Below are the code and all the weights of a small trained network. Each question names an input and a target symbol and asks about switching units off, where a switched-off unit gives its printed mean instead of its output.

import numpy as np


def w(rows, s, z=0):
    codes = np.array(rows[::2]) - 128.0
    scale = np.full(codes.shape[1], s)
    scale[-1] = z or s
    return codes * scale


def f(y):
    return y / 2 * (1 + np.tanh(0.7978845608 * (y + 0.044715 * y**3)))


def softmax(a):
    e = np.exp(a - a.max(-1, keepdims=True))
    return e / e.sum(-1, keepdims=True)


def log_softmax(a):
    a = a - a.max(-1, keepdims=True)
    return a - np.log(np.exp(a).sum(-1, keepdims=True))


def net(x, mask):
    ids = ['ΘΠαγεζλσ'.index(c) for c in x.split()]
    T = len(ids)
    res = E[ids] + P[:T]
    q, k, v = (res @ M[0].T for M in (Q, K, V))
    z = softmax(np.where(np.tri(T) > 0, q @ k.T / 3**0.5, -1e9)) @ v
    res = res + np.where(mask[0], z, O[0][:, -1]) @ O[0][:, :-1]
    y = f(res @ A[0][:, :-1].T + A[0][:, -1])
    res = res + np.where(mask[1:17], y, B[0][:, -1]) @ B[0][:, :-1]
    return log_softmax(res[-1] @ U[:, :-1].T + U[:, -1])


Q, K, V, O, A, B = {}, {}, {}, {}, {}, {}
E = w([
[99,24,154,151,182,162,191],'Θ',
[73,119,192,100,190,141,183],'Π',
[122,226,90,166,108,27,206],'α',
[200,156,6,112,12,63,137],'γ',
[148,43,80,169,124,183,126],'ε',
[158,68,124,84,145,139,171],'ζ',
[112,111,122,129,141,164,119],'λ',
[86,123,106,181,130,195,81],'σ',
],0.019)
P = w([
[139,138,150,125,147,75,69],'0',
[82,110,121,126,173,79,63],'1',
[200,164,163,107,167,149,104],'2',
[77,100,126,176,105,78,107],'3',
[102,147,74,80,208,158,107],'4',
[172,119,154,156,111,138,139],'5',
[48,126,58,92,137,125,157],'6',
[144,135,143,129,80,172,177],'7',
[7,139,66,132,85,149,164],'8',
[123,157,108,95,164,165,130],'9',
],0.016)
Q[0] = w([
[249,202,179,146,147,216,137],'H0',
[94,117,52,73,192,224,157],'H0',
[154,74,148,169,122,251,216],'H0',
],0.013)
K[0] = w([
[29,89,7,79,191,78,98],'H0',
[59,110,150,142,8,172,203],'H0',
[90,163,56,92,119,200,202],'H0',
],0.014)
V[0] = w([
[36,131,204,147,186,115,113],'H0',
[138,189,193,6,131,66,187],'H0',
[118,2,150,98,137,141,204],'H0',
],0.0089)
O[0] = w([
[54,32,11,189,79,83,254,146],'H0',
[214,187,47,120,249,213,154,142],'H0',
[219,83,153,243,226,14,5,253],'H0',
],0.0067,0.0028)
A[0] = w([
[132,189,87,187,119,94,191,161],'N0',
[141,100,165,57,160,245,102,94],'N1',
[192,166,80,93,64,117,73,90],'N2',
[122,95,118,170,131,152,147,137],'N3',
[101,83,88,135,165,213,162,77],'N4',
[72,67,196,82,60,189,128,3],'N5',
[93,142,128,136,48,59,142,80],'N6',
[71,85,195,122,129,185,148,154],'N7',
[110,131,182,128,173,142,160,113],'N8',
[121,55,176,67,183,201,78,173],'N9',
[89,77,98,131,126,88,159,198],'N10',
[109,63,134,165,181,149,150,94],'N11',
[135,58,218,97,87,173,50,80],'N12',
[169,98,187,114,126,178,130,115],'N13',
[110,122,162,153,177,121,167,65],'N14',
[117,186,75,118,89,143,186,156],'N15',
],0.011,0.013)
B[0] = w([
[45,157,158,26,147,151,108,223],'N0',
[23,149,95,255,145,65,135,185],'N1',
[74,64,38,147,151,127,131,144],'N2',
[121,164,136,78,128,109,111,162],'N3',
[125,99,198,100,180,71,209,175],'N4',
[184,163,24,139,221,49,83,158],'N5',
[183,121,72,78,238,160,153,182],'N6',
[128,66,76,142,82,140,139,189],'N7',
[157,133,114,126,109,126,62,141],'N8',
[143,131,148,166,117,238,114,230],'N9',
[146,175,169,167,66,143,93,247],'N10',
[149,214,123,71,133,82,97,175],'N11',
[3,98,99,27,208,55,102,161],'N12',
[48,166,105,128,131,156,67,148],'N13',
[121,100,70,159,110,135,93,131],'N14',
[216,64,154,191,151,50,111,227],'N15',
],0.0085,0.013)
U = w([
[96,10,186,95,148,102,114,83],'Θ',
[88,110,107,117,133,160,149,103],'Π',
[113,177,151,74,154,91,182,185],'α',
[146,80,31,129,124,105,144,122],'γ',
[134,110,155,198,100,42,108,55],'ε',
[115,51,154,190,171,96,192,97],'ζ',
[190,85,142,138,203,184,103,130],'λ',
[98,105,142,106,2,176,165,254],'σ',
],0.0049,0.0074)

Each question gives the input, a string of symbols that net reads in full, and the target symbol t.
The units are the heads (3 rows each of Q, K, V and O) and the neurons (one row each of A and B). Each row of codes is followed by its name. A weight is (code - 128) times the scale printed after its matrix; where a second scale follows, it is the last column's (O, A, B and U).
mask holds one flag per unit, heads first, then neurons. A switched-off unit (its flag False) gives its mean, the last column of its rows in O or B, instead of its output. The means were averaged over made-up inputs and are rounded, as every weight is.
A unit's drop is (log p(t) with every unit on - log p(t) with that unit switched off) / (log p(t) with every unit on - log p(t) with every unit switched off).
The circuit of an input: a set's keep is (log p(t) with only the set's units on - log p(t) with every unit switched off) / (log p(t) with every unit on - log p(t) with every unit switched off). Starting from the 12 units with the biggest drops (on a tie, the unit counted first), units are removed one at a time, each time the one whose removal leaves the highest keep (on an exact tie, the one counted first), for as long as the keep stays at least 0.8.
circuit, biggest first: the units of the circuit, biggest drop first
top k neurons: the k neurons with the biggest drops, biggest first
drop of u: that unit's drop, to one decimal
input ζ γ Π ζ γ α ζ Π ζ, target α: top 2 neurons => (N11, N4)
input ζ ζ ζ Π Θ, target α: circuit, biggest first => (H0, N11, N4, N3)
input ζ ζ ζ α Θ γ ζ, target Π: top 2 neurons => (N1, N9)
input λ ζ γ ζ λ ζ ε ζ, target Θ: circuit, biggest first => (H0, N12)
input ε Π α Θ λ α ζ σ ζ, target γ: circuit, biggest first => (H0, N5, N6, N7)
input Θ Π ζ α σ σ Π σ σ ε, target γ: circuit, biggest first => (H0, N5, N7)
input ζ ζ ε ζ σ α γ σ λ, target γ: top 2 neurons => (N5, N6)
input ζ α Π, target ζ: circuit, biggest first => (H0, N1, N4, N15)
input Π Π Θ Θ Π, target ε: circuit, biggest first => (H0, N10)
input α α Θ Π ε ζ ζ Θ, target λ: circuit, biggest first => (H0, N9)
input σ ζ Π σ Θ λ ζ Π σ Π, target γ: top 2 neurons => (N5, N7)
input ζ α γ σ, target Π: top neuron => (N1)
input ε ε ζ σ ζ ε α ζ α Π, target ζ: top 2 neurons => (N1, N4)
input Π α λ ζ, target σ: top neuron => (N15)
input Π γ Θ α ζ α λ, target ζ: drop of N3 => 0.0
input α ζ ζ Θ Π ζ ε σ, target Θ: drop of N15 => 0.0
input γ ζ ζ ε ζ, target Θ: drop of N12 => 0.6
